Here is a tiny trained network, its code and every weight. The questions are about switching its units off for an input and a target symbol, where a switched-off unit gives its printed mean instead of its output.

import numpy as np


def w(rows, s, z=0):
    codes = np.array(rows[::2]) - 128.0
    scale = np.full(codes.shape[1], s)
    scale[-1] = z or s
    return codes * scale


def f(y):
    return np.maximum(y, 0)


def softmax(a):
    e = np.exp(a - a.max(-1, keepdims=True))
    return e / e.sum(-1, keepdims=True)


def log_softmax(a):
    a = a - a.max(-1, keepdims=True)
    return a - np.log(np.exp(a).sum(-1, keepdims=True))


def net(x, mask):
    ids = ['δθμξστφψ'.index(c) for c in x.split()]
    T = len(ids)
    res = E[ids] + P[:T]
    u = 0
    for l in range(2):
        r = res
        for j in range(2):
            rows = slice(2 * j, 2 * j + 2)
            q, k, v = (r @ M[l][rows].T for M in (Q, K, V))
            z = softmax(np.where(np.tri(T) > 0, q @ k.T / 2**0.5, -1e9)) @ v
            o = O[l][rows]
            res = res + np.where(mask[u + j], z, o[:, -1]) @ o[:, :-1]
        u += 2
        y = f(res @ A[l][:, :-1].T + A[l][:, -1])
        res = res + np.where(mask[u : u + 12], y, B[l][:, -1]) @ B[l][:, :-1]
        u += 12
    return log_softmax(res[-1] @ U[:, :-1].T + U[:, -1])


Q, K, V, O, A, B = {}, {}, {}, {}, {}, {}
E = w([
[174,35,131],'δ',
[150,114,107],'θ',
[122,95,94],'μ',
[19,157,253],'ξ',
[153,121,108],'σ',
[166,128,114],'τ',
[127,194,92],'φ',
[182,141,122],'ψ',
],0.015)
P = w([
[97,38,160],'0',
[59,90,154],'1',
[56,101,125],'2',
[85,127,113],'3',
[115,154,105],'4',
[136,180,99],'5',
[119,190,71],'6',
[123,205,53],'7',
[138,221,44],'8',
[142,242,29],'9',
[143,254,15],'10',
[147,249,5],'11',
],0.0045)
Q[0] = w([
[139,131,112],'0.h1',
[204,147,45],'0.h1',
[47,132,181],'0.h2',
[182,138,2],'0.h2',
],0.0076)
K[0] = w([
[118,109,106],'0.h1',
[93,48,174],'0.h1',
[182,50,80],'0.h2',
[99,254,154],'0.h2',
],0.0086)
V[0] = w([
[5,149,105],'0.h1',
[23,255,104],'0.h1',
[27,230,218],'0.h2',
[84,137,102],'0.h2',
],0.0073)
O[0] = w([
[6,117,123,199],'0.h1',
[2,77,109,223],'0.h1',
[122,80,31,253],'0.h2',
[104,126,98,158],'0.h2',
],0.0064,0.0047)
A[0] = w([
[144,159,113,95],'0.n1',
[212,104,6,118],'0.n2',
[111,239,139,194],'0.n3',
[126,231,131,180],'0.n4',
[94,161,217,158],'0.n5',
[174,206,166,164],'0.n6',
[150,223,146,185],'0.n7',
[128,8,39,255],'0.n8',
[193,34,72,118],'0.n9',
[124,1,160,218],'0.n10',
[184,133,17,141],'0.n11',
[74,63,146,73],'0.n12',
],0.0082,0.0057)
B[0] = w([
[129,122,133,132],'0.n1',
[10,51,125,192],'0.n2',
[75,104,98,196],'0.n3',
[99,102,93,182],'0.n4',
[103,87,153,166],'0.n5',
[162,78,102,144],'0.n6',
[145,91,64,165],'0.n7',
[53,178,140,254],'0.n8',
[141,119,223,157],'0.n9',
[171,206,178,171],'0.n10',
[1,77,111,206],'0.n11',
[165,103,166,148],'0.n12',
],0.0086,0.01)
Q[1] = w([
[36,147,68],'1.h1',
[126,100,165],'1.h1',
[110,181,1],'1.h2',
[160,62,210],'1.h2',
],0.012)
K[1] = w([
[43,25,104],'1.h1',
[182,122,94],'1.h1',
[77,150,10],'1.h2',
[175,169,225],'1.h2',
],0.012)
V[1] = w([
[142,254,96],'1.h1',
[109,125,242],'1.h1',
[179,174,165],'1.h2',
[66,200,38],'1.h2',
],0.0085)
O[1] = w([
[118,187,60,109],'1.h1',
[2,43,123,80],'1.h1',
[62,108,182,30],'1.h2',
[136,160,94,251],'1.h2',
],0.0076,0.018)
A[1] = w([
[254,181,67,71],'1.n1',
[65,148,78,95],'1.n2',
[98,49,68,139],'1.n3',
[95,134,208,209],'1.n4',
[98,168,217,186],'1.n5',
[172,225,110,213],'1.n6',
[146,86,164,244],'1.n7',
[66,90,58,141],'1.n8',
[137,182,196,149],'1.n9',
[178,173,68,3],'1.n10',
[183,220,100,233],'1.n11',
[163,196,100,216],'1.n12',
],0.0081,0.0061)
B[1] = w([
[9,159,232,192],'1.n1',
[209,127,196,241],'1.n2',
[113,94,210,192],'1.n3',
[166,193,56,181],'1.n4',
[161,184,36,172],'1.n5',
[160,54,26,232],'1.n6',
[254,151,131,156],'1.n7',
[141,110,209,252],'1.n8',
[85,181,69,142],'1.n9',
[203,244,202,188],'1.n10',
[132,61,63,245],'1.n11',
[62,45,39,230],'1.n12',
],0.0068,0.013)
U = w([
[154,130,144,202],'δ',
[149,135,125,3],'θ',
[118,244,114,129],'μ',
[112,85,65,160],'ξ',
[180,106,131,2],'σ',
[56,112,162,200],'τ',
[146,150,132,129],'φ',
[127,72,138,52],'ψ',
],0.011,0.0028)

Each question gives the input, a string of symbols that net reads in full, and the target symbol t.
The units are the heads (2 rows each of Q, K, V and O) and the neurons (one row each of A and B). Each row of codes is followed by its name. A weight is (code - 128) times the scale printed after its matrix; where a second scale follows, it is the last column's (O, A, B and U).
mask holds one flag per unit, layer by layer, with each layer's heads first. A switched-off unit (its flag False) gives its mean, the last column of its rows in O or B, instead of its output. The means were averaged over made-up inputs and are rounded, as every weight is.
A unit's drop is (log p(t) with every unit on - log p(t) with that unit switched off) / (log p(t) with every unit on - log p(t) with every unit switched off).
The circuit of an input: a set's keep is (log p(t) with only the set's units on - log p(t) with every unit switched off) / (log p(t) with every unit on - log p(t) with every unit switched off). Starting from the 12 units with the biggest drops (on a tie, the unit counted first), units are removed one at a time, each time the one whose removal leaves the highest keep (on an exact tie, the one counted first), for as long as the keep stays at least 0.8.
circuit, biggest first: the units of the circuit, biggest drop first
unit that matters most: the unit with the biggest drop
k most important neurons of layer l: the k neurons of layer l with the biggest drops, biggest first
which heads matter: for each layer, one digit per head in row order, 1 if its drop is at least 0.15 and else 0, layers parted by /
drop when u is switched off: that unit's drop, to one decimal
input φ φ φ ξ θ, target τ: circuit, biggest first	(1.h1, 1.n6)
input φ ξ φ ξ τ, target τ: circuit, biggest first	(1.h1, 1.n6)
input τ δ φ ξ, target μ: which heads matter	10 / 00
input δ μ τ, target ψ: 2 most important neurons of layer 0	(0.n8, 0.n6)
input μ σ φ ξ φ φ φ ξ ξ ψ, target τ: which heads matter	01 / 10
input σ δ φ ξ τ, target τ: which heads matter	01 / 10
input φ σ φ δ μ ξ φ δ, target μ: which heads matter	00 / 01
input τ φ φ δ, target μ: 2 most important neurons of layer 0	(0.n10, 0.n8)
input μ ψ θ μ φ ξ σ, target τ: unit that matters most	0.h2
input μ φ φ φ ξ φ φ ξ ξ δ, target τ: which heads matter	01 / 10
input φ φ ξ τ φ ξ φ ξ σ μ ξ δ, target τ: 2 most important neurons of layer 0	(0.n2, 0.n8)
input φ φ ξ φ τ φ φ φ μ ξ, target μ: 2 most important neurons of layer 0	(0.n11, 0.n2)
input μ ξ ξ φ φ ψ φ ξ ψ ξ ξ ψ, target τ: 3 most important neurons of layer 0	(0.n2, 0.n9, 0.n8)
input ξ ξ τ μ φ μ ξ ξ σ, target τ: drop when 0.n9 is switched off	0.1
input μ μ μ, target μ: drop when 1.n12 is switched off	0.2
input φ φ ξ σ φ ξ ψ μ μ μ, target τ: drop when 1.n6 is switched off	0.1
input σ φ φ φ μ μ δ ξ θ, target τ: drop when 0.n9 is switched off	0.1
